In the rows, 128 means zero.
Facts:
(209) {μ=(831), ε=(1458), (1549), (433), Ξ=c}
(503) {μ=(23), ε=(489), Ξ=b}
(1485) {ε=(1486), Ξ=c}
(854) {ρ=(732), ε=(503), (1461), Ξ=b}
(1461) {μ=(805), ε=(97), Ξ=a}
(1528) {Ξ=b}
(1108) {ε=(804), (873), Ξ=b}
(22) {ρ=(925), (363), (510), μ=(886), Ξ=c}
(1458) {μ=(363), ε=(54), Ξ=a}
(1331) {μ=(710), Ξ=b}
(981) {ε=(728), Ξ=a}
(934) {ε=(255), Ξ=b}
(710) {ρ=(1493), μ=(26), Ξ=a}
(886) {ρ=(1053), ε=(1152), Ξ=b}
(95) {ρ=(916), (544), μ=(54), ε=(1108), Ξ=b}
(1463) {ε=(4), (811), Ξ=b}
(89) {ε=(659), (214), (925), (1518), (694), Ξ=b}
(1152) {ρ=(222), μ=(447), ε=(659), (622), Ξ=c}
(1011) {ε=(570), (1006), (1549), Ξ=c}
(1046) {Ξ=b}
(1068) {ε=(97), (73), (622), Ξ=b}
(73) {μ=(460), Ξ=c}
(1197) {ρ=(205), (1461), (1470), (403), (1569), μ=(1493), ε=(1140), (97), Ξ=c}
(834) {μ=(1555), Ξ=c}
(357) {ρ=(1166), μ=(834), ε=(318), Ξ=a}
(916) {μ=(818), ε=(363), Ξ=a}
(363) {μ=(357), ε=(934), Ξ=a}
(669) {ρ=(834), ε=(154), (1518), Ξ=a}
(1231) {ρ=(433), (154), (89), ε=(27), Ξ=a}
(544) {μ=(903), ε=(474), (222), Ξ=c}
(586) {ε=(168), Ξ=a}
(811) {ρ=(508), (873), Ξ=a}
(222) {μ=(1569), ε=(168), Ξ=c}
(1015) {μ=(326), Ξ=a}
(318) {ρ=(1224), (1080), (1281), μ=(269), ε=(1068), Ξ=b}
(93) {μ=(1181), ε=(1080), Ξ=c}
(622) {ρ=(90), ε=(831), Ξ=c}
(1336) {Ξ=b}
(840) {ρ=(962), (1011), μ=(1250), Ξ=a}
(370) {μ=(1197), Ξ=b}
(818) {ρ=(1068), (1458), μ=(644), ε=(659), (842), (460), Ξ=b}
(373) {Ξ=b}
(1287) {μ=(373), Ξ=c}
(758) {μ=(1224), ε=(842), Ξ=b}
(290) {μ=(73), ε=(460), Ξ=a}
(804) {μ=(27), ε=(363), (1152), (191), Ξ=c}
(458) {Ξ=c}
(1486) {μ=(796), Ξ=a}
(1250) {ρ=(90), ε=(363), (831), Ξ=c}
(1053) {μ=(962), Ξ=a}
(901) {μ=(1287), ε=(503), (205), (474), Ξ=a}
(489) {ε=(97), (1197), Ξ=c}
(214) {μ=(110), Ξ=c}
(875) {ρ=(1115), (255), ε=(81), (4), Ξ=c}
(326) {μ=(548), ε=(214), Ξ=a}
(1080) {μ=(458), Ξ=a}
(1376) {ρ=(1068), (1555), (23), μ=(90), ε=(1186), (1065), Ξ=a}
(450) {ε=(975), Ξ=c}
(1272) {ρ=(1046), (1065), ε=(447), Ξ=a}
(110) {Ξ=c}
(241) {ε=(489), (842), (943), (873), Ξ=a}
(259) {ρ=(93), (90), (510), Ξ=c}
(728) {μ=(1152), ε=(916), Ξ=a}
(506) {ρ=(831), μ=(231), ε=(27), (1015), Ξ=a}
(197) {μ=(318), ε=(925), Ξ=a}
(570) {ρ=(255), ε=(290), (1068), Ξ=b}
(962) {μ=(294), Ξ=c}
(548) {μ=(916), Ξ=a}
(659) {ρ=(1486), (1065), μ=(732), ε=(78), (255), (278), Ξ=b}
(1115) {ε=(758), Ξ=c}
(1186) {μ=(501), Ξ=a}
(805) {μ=(4), ε=(154), Ξ=a}
(894) {ρ=(1186), (728), (655), (975), (1015), Ξ=c}
(154) {ε=(508), Ξ=c}
(975) {ε=(934), Ξ=b}
(644) {μ=(1115), ε=(1140), (1065), Ξ=b}
(1107) {μ=(1461), Ξ=b}
(873) {μ=(728), Ξ=b}
(27) {μ=(209), Ξ=a}
(1456) {ρ=(1331), (373), (1336), μ=(489), ε=(187), Ξ=a}
(1076) {ε=(669), (197), Ξ=c}
(97) {ε=(1376), Ξ=c}
(187) {ρ=(214), (1470), (981), (694), (735), μ=(1528), Ξ=c}
(1006) {ρ=(1115), ε=(433), Ξ=a}
(415) {ρ=(1336), ε=(975), Ξ=c}
(732) {ε=(1140), Ξ=a}
(842) {μ=(1076), ε=(644), Ξ=a}
(1065) {Ξ=c}
(1493) {μ=(873), ε=(925), Ξ=a}
(78) {μ=(97), ε=(1197), (934), Ξ=b}
(1166) {ε=(831), Ξ=b}
(81) {Ξ=b}
(1281) {μ=(1272), ε=(54), Ξ=a}
(1140) {ε=(831), Ξ=b}
(1555) {ε=(558), (1485), Ξ=b}
(255) {ε=(900), Ξ=b}
(4) {μ=(804), ε=(943), (1470), Ξ=b}
(1181) {ε=(474), Ξ=c}
(885) {ε=(1166), (975), (1015), Ξ=b}
(741) {ρ=(1068), Ξ=a}
(943) {ε=(363), Ξ=b}
(460) {ρ=(1461), (857), (1336), ε=(187), (1080), Ξ=c}
(510) {μ=(370), ε=(1463), (290), (885), Ξ=a}
(1279) {ρ=(14), (981), (90), Ξ=b}
(903) {ρ=(1331), ε=(655), (191), Ξ=b}
(857) {μ=(403), Ξ=c}
(796) {Ξ=c}
(14) {ε=(916), (1486), Ξ=c}
(231) {μ=(933), Ξ=a}
(735) {ε=(450), Ξ=c}
(403) {μ=(655), Ξ=a}
(1549) {μ=(290), Ξ=b}
(933) {ρ=(925), μ=(900), Ξ=a}
(655) {ε=(1458), Ξ=c}
(294) {Ξ=b}
(1470) {μ=(93), ε=(110), (278), (89), Ξ=c}
(23) {Ξ=b}
(129) {ρ=(586), (925), Ξ=c}
(558) {μ=(222), ε=(73), Ξ=a}
(284) {ρ=(916), μ=(1549), Ξ=c}
(474) {ρ=(391), (326), Ξ=b}
(947) {ε=(1231), (222), Ξ=b}
(1569) {ε=(27), (1272), Ξ=a}
(608) {ρ=(901), (197), Ξ=b}
(168) {μ=(1279), ε=(54), (191), Ξ=a}
(900) {μ=(1456), ε=(187), (278), (1456), Ξ=a}
(278) {ε=(187), Ξ=b}
(269) {μ=(1108), Ξ=c}
(1518) {ε=(1186), Ξ=b}
(54) {ρ=(916), ε=(1197), Ξ=c}
(1514) {ρ=(1493), (90), (758), μ=(558), Ξ=b}
(1224) {μ=(1518), ε=(78), (1140), (1152), Ξ=a}
(501) {μ=(506), Ξ=a}
(508) {ε=(1376), Ξ=c}
(391) {Ξ=b}
(694) {ε=(73), (191), Ξ=b}
(90) {Ξ=a}
(831) {ε=(255), Ξ=c}
(191) {ρ=(586), ε=(925), (255), (363), Ξ=c}
(723) {ρ=(1244), (1065), Ξ=c}
(26) {μ=(95), Ξ=a}
(433) {ε=(1376), Ξ=c}
(205) {ε=(842), (433), Ξ=c}
(1244) {μ=(622), Ξ=c}
(422) {ε=(433), (89), Ξ=b}
(925) {μ=(894), Ξ=a}
(447) {μ=(1470), Ξ=b}

Known rows:
[144 134  58  99  97  83 143 141 131 150  94 142 104 101 100 128 155 134
 158  75 122 152 101  78 114 104 130 112]: (804)
[166 108 165 120 147 167 117 111 173  91 148  81  88 136 148 104 129  95
 151 174 120  76  55 154  90  99  96 175]: (1186)
[167 104 160 116 148 166 116 106 180  92 150  85  90 136 143 107 133  95
 151 172 121  75  56 153  92  97  96 173]: (403)
[139 171 105 137  99  98 123 152  77 144 131 127 128 145 100 122 109 134
 122 101 106 137 149  89 115 102 124 172]: (544)
[153 140  80 152 100  90  99 133  68 140 161 137 157 157 108 148 119  99
 126  95 109 162 122  95 139 113 138 179]: (1470)
[118 155 143  98 105  91 130 129  96 127 106 104 128 163 119 117  87 145
 157 108 108 120 184 116 131 153 161 147]: (97)
[ 85  90 129 154 116 153 140 131 112 138  95 170 146 111 115 141 140 157
  89 138 127 167 171 168 183 170 124  59]: (608)
[119 151  90 120 107  85 172 155 143 163 154 125 148 134 112 154 114 141
 109 105 143 148 182 136 148 160 176  91]: (947)
[145 143 148  92 178 146 123 124 180  86 149  91 110  94 180 129 120 101
 160 172 153  66  78 146  92 103  99 153]: (981)
[ 78 105  92 127 134 156 103 132  85 125  74 168 172  89 109 137 172 133
 121  99 126 165 160 120 125 144  93  70]: (191)
[147 145 155  91 199 141 109 118 194  83 136  88 110 115 179 107 101 117
 163 166 129  76  80 153  91 108  97 154]: (732)
[ 79 103 130 129 134 163 103 115  72 102  74 168 170  96 121 142 151 151
 109 114 115 163 161 118 132 159 100  83]: (415)
[ 97  89 166 104 195 185  97  89 168  82  84 155 109  92 178 117 145 135
 115 180 124  84  65 179 103 121  88  86]: (811)
[130 155 111  99 115  93 140 148  94 150 122 131 150 114 119 136 116 131
 158 115 114 128 173 119 116 135 156 141]: (735)
[ 86 102 157 106 196 185  94  91 164  81  87 154 134  90 179 133 142 135
 102 173 144  88  70 140  97 117  89 100]: (1231)
[120 150  92 119 111  84 171 155 145 162 156 127 151 135 113 153 114 142
 110 106 140 150 182 134 147 160 175  94]: (1463)
[147 109 105 119 109  89 176 153 148 175 154 134 119 138 109 141 116 143
 122 137 123 143 178 175 162 161 182  83]: (294)
[ 87  90 144 124 124 162 107 119  73 121  76 169 146  97 122 126 140 154
 117 148 105 154 160 157 154 151 107  80]: (894)

Rows:
No name comes twice in this set of rows, the named rows included.
[126 190 149 167 102  98 150 128 165 172 156 137 149 184  99 109 108 148
 108  75 138 128 177 111 140 125 160 153]	(644)
[107 139 113 124 115  87 165 142 163 148 143 119 149 167 113 138 102 147
 117  92 130 158 182 144 151 172 175  89]	(1068)
[ 96  97 157 181  94 146 106 121  71 165 123 168 116  98 122 122 150 147
  92  87 184 165 159 102 206 117 104  85]	(1514)
[127 157  88 126 149  85 161 157 165 163 157 148 167 125 122 152 130 143
 116  94 131 165 172 134 144 156 170  96]	(255)
[148 174 164 125 160 174 114  92 185  87 149  98 115 158 136 111 139 100
 140 149 144  63  65 120  87  92  96 187]	(326)
[ 79 146  96 121 120 154  96 159  66  92  73 168 130  97 100 103  89 163
  83 148 101 143 174 102 160  98  88  75]	(54)
[154 178 101 129 147  87 168 159 123 143 167 160 173 128 149 173 108 151
  97 121 129 160 168 110 135 151 186 139]	(278)
[ 89 113 178 174 165 184  89 112  97  81  96 107 107  95 158 110 161 121
  96 169 142 145  54 105  87 103  88 165]	(506)
[ 82 149 164 188 109 179 121  88 104 127 103 169 174 175 103 142 162 157
  81  77 153 140 169 103 132 143 115 105]	(818)
[154 149 103 147  97  91 107 136  74 151 155 130 144 145 110 137 118 104
 139  91 114 152 138  89 142 111 135 182]	(93)
[136 158 117 141  94 102 126 135  76 150 132 119 136 148 102 132 137 115
 138  90 114 140 146  86 104 116 137 173]	(222)
[137 166 114 166  95  88 153 148 108 166 165 120 132 164 103 146 119 135
 100  79 159 159 162  92 143 130 162 145]	(758)

Now the same objects, written a new way:
Known rows:
[136 161 120 152  82 127 107 122  85 145 125 151 123 105 106 116 125 131
 151 119 112 149 128 112 115 110 110 114 140  97 109 140 106  95 109 121
 136 118]: (187)
[118 115 101 136 151  91 208 161 198 117  93 104 176 159 158  85 158 104
 151  89 146 143 121 132  87 125 148 119 220 105 104  82 176 109 129 112
  40 126]: (886)
[119 151 121 138 100 132 119 139  90 128 112 136 125 106  96 134 135 130
 153 121 111 168 140 117 105 123 145 121 123  99  98 120  87  96  93 128
 118 107]: (460)
[121 155 132 142  88 130 126 132 126 143 113 148 142 116 120 106 135 133
 175 118 121 157 135 125 110 107 124 111 161  95  89 128  98  93 104 114
 101 103]: (875)
[130 132 138 130 106 132 114 128 111 139 121 122 111 101 116 137 118 118
 150 118 111 139 118 125 119 116 130 113 125 122 107 137 110 108  93 114
 137 108]: (73)
[114 126  84 163 133  75 192 125 180 112  86 107 153 152 171 103 129 103
 117  65 125 148 106 107  81 130 137 141 211 120 118  78 192 122 147 116
  63 123]: (474)
[123 139 148 119 124 135 128 119 137 128 138 174 147 128 132 115 108 147
 117 146 127 143 144 138 166 124 119 143 118 148 123 170  91 154 155 132
 129 110]: (548)
[150 190  66 136 153 147 133 105 114 134 171  71  91 159 168 177 169 122
 106  85 153  87 136 155  75  79 108 136 132 120 208  64 187 125  90 139
  82 159]: (447)
[149 115  91 138 125 106 131 141 138 126 124 111 143 125 114  99 155  90
 113  74 131 122 113 122  92 153 126 112 185  99 152  85 182 136 161 145
 141 174]: (1107)
[117 144 114 140 102 141 115 140  82 121 113 136 125 124  98 124 138 123
 152 122 109 164 135 118 110 121 157 121 126 104  98 123  81  91  96 118
 106 112]: (1250)
[143 101 109 122 166 110 147 147 130 117 135  81 109 124 117 138 152 101
 102 122 139  97 121 119 100 143 134 123 131 122 164  87 187 132 130 138
 156 174]: (1336)
[117 108 138 112 104 142 108 138 122 139 114 117 132 100  92 144 131 112
 157  95 115 164 119 145 113 145 164 110 128 116  97 108  92 123 100 137
 131  95]: (489)
[129 147 112 148  91 140 117 128  82 130 117 148 123 117 109 120 134 126
 151 116 110 161 128 122 113 118 131 115 134  99 106 133  90  92 104 121
 114 117]: (191)
[ 97  90 152 118 117 126 116  98 163 140 114  94  99 102 151 162  87 122
 150 111 114 120  91 125 134 130 129 123 115 156 111 124 127 131 103 109
 152  77]: (154)
[135 113 147 118 102 136  97 114 110 151 142 112  94  89 120 147 115 126
 148 134 126 107 110 128 136 118 101 108 105 132 131 134 123 122  98 120
 184 120]: (214)
[147 171 117 146  74 145  84 131  65 121 103 134 124 162 165 151 141 146
 179 146 155 133 123 128 117 144 151 108  97 108  79 123 155  71  99 133
  87  96]: (1197)
[116 151 115 144  95 155  95 136  95 126 131 137 126 128 114 116 145 135
 168 127 105 160 146 112 110 129 137 128 136  89 101 123  82  85 121 119
 121 135]: (415)
[104 155 151 122 126 187  54  69 104 160 138  96  99 137 128 180 133 161
 152 154 135  54 127 164 120  96 106 114  94 126 182 120 116 107  41 134
 136 103]: (1470)

Rows:
No name comes twice in this set of rows, the named rows included.
[ 83 145 110 127 126 201  82  78  97 136 115 106 113 162 133 161 138 153
 157 143 130  94 123 171 118  97 135 130 107 129 168 104  82  99  48 126
  76  91]	(1181)
[142 105 177 102 139 130 159 127 154 152 169 162 130 109 140 109 101 149
 128 197 161  92 128 152 201  80  61 129  96 172 146 196 107 165 149 104
 170 128]	(1186)
[166 147 101 146 130 101 129 150 114 100 105  88 127 185 185 149 163 120
 134 135 177  93 121 114  94 168 158 111 121 114 113  80 248 101 133 149
  86 147]	(370)
[122 140 148 126 112 126 119 131 117 146 122 115 116  95 105 153 120 133
 150 121 117 145 129 129 108 118 140 115 116 117 103 126 109 113  80 128
 141  93]	(110)
[129  84 164  80 134 156 125 148 135 153 148  95 108 100 114 151 138 118
 182 153 152 111 115 166 141 112 128  96  96 139 117 121 101 119  84 114
 151 110]	(655)
[142 126 137 127 122 144  99 133 109 135 125 120 107 114 127 128 116 107
 144 110  94 127 117 126 123 108 141 106 122 125 103 160 107  99  81 116
 124 126]	(1485)
[136 127 131 128 154 104 132 119 181 121 107  56 128 176 198 159 143 131
 137 130 174  60 111 136  92 147 132 118 142 134 139  80 250 122 107 140
  94 124]	(873)
[120 120 136 130 111 130 127 130 113 132 127 123 109 101 115 134 120 121
 152 128 108 148 120 111 127 116 125 124 126 120 101 134  92 107 108 107
 141 116]	(804)
[148  92 135  99 173 123 149 173 169 134 161  72 126 130 126 122 179 107
 142 139 164  82 135 142 107 135 115 110 146 116 157  84 187 131 133 127
 151 187]	(975)
[136 133 163 111 123 137 111 104 133 143 148 168 134 119 128 129 103 153
 112 162 138 113 134 145 175 122  96 135  95 157 145 179 116 165 153 136
 162 120]	(925)

The same objects again, as new rows of numbers:
Known rows:
[131 115 117  84 179 155 110  62  84 157 197 132 153  97]: (1376)
[173 166 143 140 151 150  74  77 110 110  76 102 143 114]: (875)
[129 152 137 126 132 133 112  70  99  90  61  93 130 110]: (903)
[189 119 130  80 144 171  84 101 110 134  88  84 126 164]: (1152)
[233  86  73  73 123 152 111  67 189  83  67 154 172 118]: (284)
[157 112 162 115 156 157  59  80 112 119  95 100 131 139]: (22)
[173 166 158 149 125 117 126 130 137 115 102 114 144 160]: (796)
[135 152 140 157 139 122 161 132 149 116  82  70 141 130]: (81)
[117  95 146 134 126 133 151 113 145 118  94 101 120 159]: (644)
[126 116 121 102 156 134 151 120 114 173 211 146 147 122]: (1053)
[113 166 135 127 116  94 128 119 139 108  83 104 125 152]: (1555)
[129 156 145 143 116 115 162 115 124 101  79 104 125 150]: (422)
[118 118 118  90 156 119 140 126 127 173 216 148 141 130]: (558)
[132 155 144 147 121 115 158 125 134 108  81  92 129 140]: (943)
[174 159 155 157 128 112 122 124 128 104 103 117 141 167]: (489)
[124 154 144 150 120 116 152 114 130 107  77  95 137 142]: (373)
[134 152 148 143 123 109 165 111 128 100  87  91 135 150]: (1518)
[112 131 110  83 164 108 122 132 137 177 214 134 149 129]: (1486)

Rows:
No name comes twice in this set of rows, the named rows included.
[128  91 103 136 171 127 138 138 106 150 216 159 140 132]	(900)
[171 170 149 163 122 142 122 149 136 128  86 122 131 134]	(450)
[116 120 141  99 155 138 161  95 129 182 211 154 147 121]	(1461)
[175 109 152 120 158 156  86  99 139 117 104  95 135 134]	(187)
[118 103 169  91 130 135 156 112 139 185 215 144 180  93]	(27)
[135 116 129 100 153 148 150 133 105 174 210 149 123 111]	(510)
[129 144  91  50 147 127 130 146 111 195 200 126 130 149]	(728)
[125 112 126 106 155 136 154 107 113 168 211 161 136 131]	(326)
[231 137 210  80 164 117  94 129 121  42 127  85  66  70]	(622)
[177 130 183  88 147 114 127 115 116  49  98  72  81  66]	(1279)
[139 145 134 124 137 127 120  83 114  89  68  85 136 107]	(608)
[166 168 159 150 123 120 128 116 127 110 100 123 133 165]	(1011)
[113  86 100 123 192 147  73  80  59 140 202 144 149  95]	(933)
[135 112 116  83 171 148 120  85  96 158 196 136 144  90]	(840)

